Below are the code and all the weights of a small trained network. Each question names an input and a class and asks about switching units off, where a switched-off unit gives its printed mean instead of its output.

import numpy as np


def w(rows, s, z=0):
    codes = np.array(rows[::2]) - 128.0
    scale = np.full(codes.shape[1], s)
    scale[-1] = z or s
    return codes * scale


def norm(h):
    return h / np.sqrt((h * h).mean(-1, keepdims=True) + 1e-5)


def f(y):
    return np.maximum(y, 0)


def log_softmax(a):
    a = a - a.max(-1, keepdims=True)
    return a - np.log(np.exp(a).sum(-1, keepdims=True))


def net(x, mask):
    res = np.array(x, float).reshape(1, 4) / 4 @ E
    u = 0
    for l in range(2):
        y = f(norm(res) @ A[l][:, :-1].T + A[l][:, -1])
        res = res + np.where(mask[u : u + 15], y, B[l][:, -1]) @ B[l][:, :-1]
        u += 15
    return log_softmax(norm(res)[-1] @ U[:, :-1].T + U[:, -1])


A, B = {}, {}
E = w([
[131,253,15,162,57,14,152],'x0',
[136,120,111,64,181,91,103],'x1',
[69,6,70,77,36,117,139],'x2',
[237,92,59,96,161,165,183],'x3',
],0.003)
A[0] = w([
[101,48,131,103,100,166,110,123],'L0N0',
[130,132,159,155,205,152,123,123],'L0N1',
[180,201,171,160,173,124,99,92],'L0N2',
[91,69,108,106,132,145,126,108],'L0N3',
[90,114,205,132,116,135,3,73],'L0N4',
[151,161,84,95,124,129,150,130],'L0N5',
[94,128,94,114,131,105,140,111],'L0N6',
[91,126,136,216,76,236,158,94],'L0N7',
[136,92,173,66,181,166,113,3],'L0N8',
[91,107,91,95,192,35,84,78],'L0N9',
[135,90,169,37,207,65,81,112],'L0N10',
[132,127,123,89,161,89,79,1],'L0N11',
[136,135,123,65,140,129,147,90],'L0N12',
[123,136,136,144,96,68,86,150],'L0N13',
[177,91,113,103,154,201,173,90],'L0N14',
],0.0077,0.0031)
B[0] = w([
[115,202,174,31,154,66,166,240],'L0N0',
[175,172,159,79,76,61,118,227],'L0N1',
[105,114,124,22,164,149,146,246],'L0N2',
[106,138,147,114,147,48,141,202],'L0N3',
[140,75,96,150,130,138,3,246],'L0N4',
[178,117,106,152,92,73,91,191],'L0N5',
[157,141,130,63,107,85,128,169],'L0N6',
[152,138,92,173,89,245,227,213],'L0N7',
[205,133,209,174,57,111,112,220],'L0N8',
[107,151,100,181,78,243,186,203],'L0N9',
[106,138,105,187,87,235,228,255],'L0N10',
[61,146,79,182,115,202,201,147],'L0N11',
[112,136,77,137,120,173,132,160],'L0N12',
[134,107,92,113,62,138,91,205],'L0N13',
[125,85,80,194,196,88,41,243],'L0N14',
],0.0056,0.0042)
A[1] = w([
[148,168,177,131,203,192,88,156],'L1N0',
[151,120,236,139,133,130,101,38],'L1N1',
[127,72,84,112,50,88,174,60],'L1N2',
[166,99,40,136,157,128,174,120],'L1N3',
[175,199,165,106,156,159,127,43],'L1N4',
[170,131,57,55,72,146,93,71],'L1N5',
[82,141,97,156,92,128,47,2],'L1N6',
[173,81,125,195,178,54,97,118],'L1N7',
[143,146,149,91,98,164,187,138],'L1N8',
[154,130,112,125,88,95,48,43],'L1N9',
[105,128,144,71,116,85,181,8],'L1N10',
[128,122,132,192,119,188,213,6],'L1N11',
[52,127,177,144,120,163,63,121],'L1N12',
[103,2,201,144,175,179,158,100],'L1N13',
[112,61,106,158,164,162,94,137],'L1N14',
],0.0085,0.004)
B[1] = w([
[44,128,73,74,123,79,157,248],'L1N0',
[177,151,183,184,88,123,200,208],'L1N1',
[106,181,139,72,225,104,79,236],'L1N2',
[62,86,104,170,134,164,80,242],'L1N3',
[47,108,136,89,132,62,65,195],'L1N4',
[172,143,215,168,96,129,177,254],'L1N5',
[210,27,93,192,227,141,81,183],'L1N6',
[115,56,190,149,121,194,60,194],'L1N7',
[123,50,129,103,160,147,165,231],'L1N8',
[142,109,194,142,114,178,208,182],'L1N9',
[61,128,240,46,153,139,130,153],'L1N10',
[82,149,62,92,81,234,219,190],'L1N11',
[155,79,77,145,210,138,102,218],'L1N12',
[159,254,49,149,90,75,124,233],'L1N13',
[178,107,125,171,138,127,117,181],'L1N14',
],0.007,0.0043)
U = w([
[218,219,162,191,54,44,158,126],'0',
[39,135,146,19,199,26,107,120],'1',
[172,35,79,217,192,161,25,137],'2',
[66,163,6,123,109,224,220,104],'3',
[138,69,204,127,114,179,172,189],'4',
[157,120,124,78,74,167,72,5],'5',
],0.014,0.011)

Each question gives the input, the list of numbers given to net, and the class t.
The units are the neurons (one row each of A and B). Each row of codes is followed by its name. A weight is (code - 128) times the scale printed after its matrix; where a second scale follows, it is the last column's (A, B and U).
mask holds one flag per neuron, layer by layer. A switched-off neuron (its flag False) gives its mean, the last column of its row in B, instead of its output. The means were averaged over made-up inputs and are rounded, as every weight is.
A unit's drop is (log p(t) with every unit on - log p(t) with that unit switched off) / (log p(t) with every unit on - log p(t) with every unit switched off).
The circuit of an input: a set's keep is (log p(t) with only the set's units on - log p(t) with every unit switched off) / (log p(t) with every unit on - log p(t) with every unit switched off). Starting from the 12 units with the biggest drops (on a tie, the unit counted first), units are removed one at a time, each time the one whose removal leaves the highest keep (on an exact tie, the one counted first), for as long as the keep stays at least 0.8.
units of the circuit, in order: the units of the circuit, biggest drop first
unit that matters most: the unit with the biggest drop
top k neurons: the k neurons with the biggest drops, biggest first
k most important neurons of layer l: the k neurons of layer l with the biggest drops, biggest first
input [-1,6,-6,-7], class 2: top 3 neurons => [L0N4, L0N0, L1N12]
input [1,-7,-1,8], class 2: top neuron => [L0N14]
input [5,-6,-3,-1], class 3: 3 most important neurons of layer 0 => [L0N4, L0N1, L0N7]
input [3,-1,-3,2], class 4: 2 most important neurons of layer 0 => [L0N0, L0N5]
input [-5,-3,5,4], class 0: 2 most important neurons of layer 0 => [L0N8, L0N14]
input [-8,-3,1,8], class 0: units of the circuit, in order => [L1N13, L0N8]
input [-6,7,-3,4], class 3: 2 most important neurons of layer 1 => [L1N11, L1N0]
input [-8,-1,8,-7], class 0: top 4 neurons => [L1N13, L0N2, L0N4, L0N0]
input [0,8,-1,-8], class 2: 2 most important neurons of layer 1 => [L1N6, L1N12]
input [-2,6,1,-6], class 2: top 3 neurons => [L0N4, L0N7, L1N6]
input [-7,8,3,4], class 3: top 4 neurons => [L0N10, L0N4, L1N11, L0N12]
input [0,-6,8,0], class 1: 2 most important neurons of layer 0 => [L0N0, L0N10]
input [4,-5,7,-4], class 1: top 2 neurons => [L1N2, L0N10]
input [3,-3,6,-6], class 1: unit that matters most => L1N2
input [-2,-5,-5,-5], class 1: top 4 neurons => [L0N2, L1N0, L0N14, L0N10]
input [7,-5,-1,8], class 2: top 3 neurons => [L1N3, L0N0, L0N1]
input [-6,8,-7,4], class 3: top 4 neurons => [L0N10, L0N0, L0N4, L1N0]
input [5,-6,6,2], class 1: top 3 neurons => [L0N4, L1N2, L0N10]
input [2,-1,6,-8], class 2: top 2 neurons => [L1N6, L0N4]
input [8,1,5,0], class 0: units of the circuit, in order => [L1N5]
input [-8,2,-5,4], class 0: 2 most important neurons of layer 1 => [L1N1, L1N13]
input [-5,6,4,2], class 3: 2 most important neurons of layer 1 => [L1N11, L1N13]
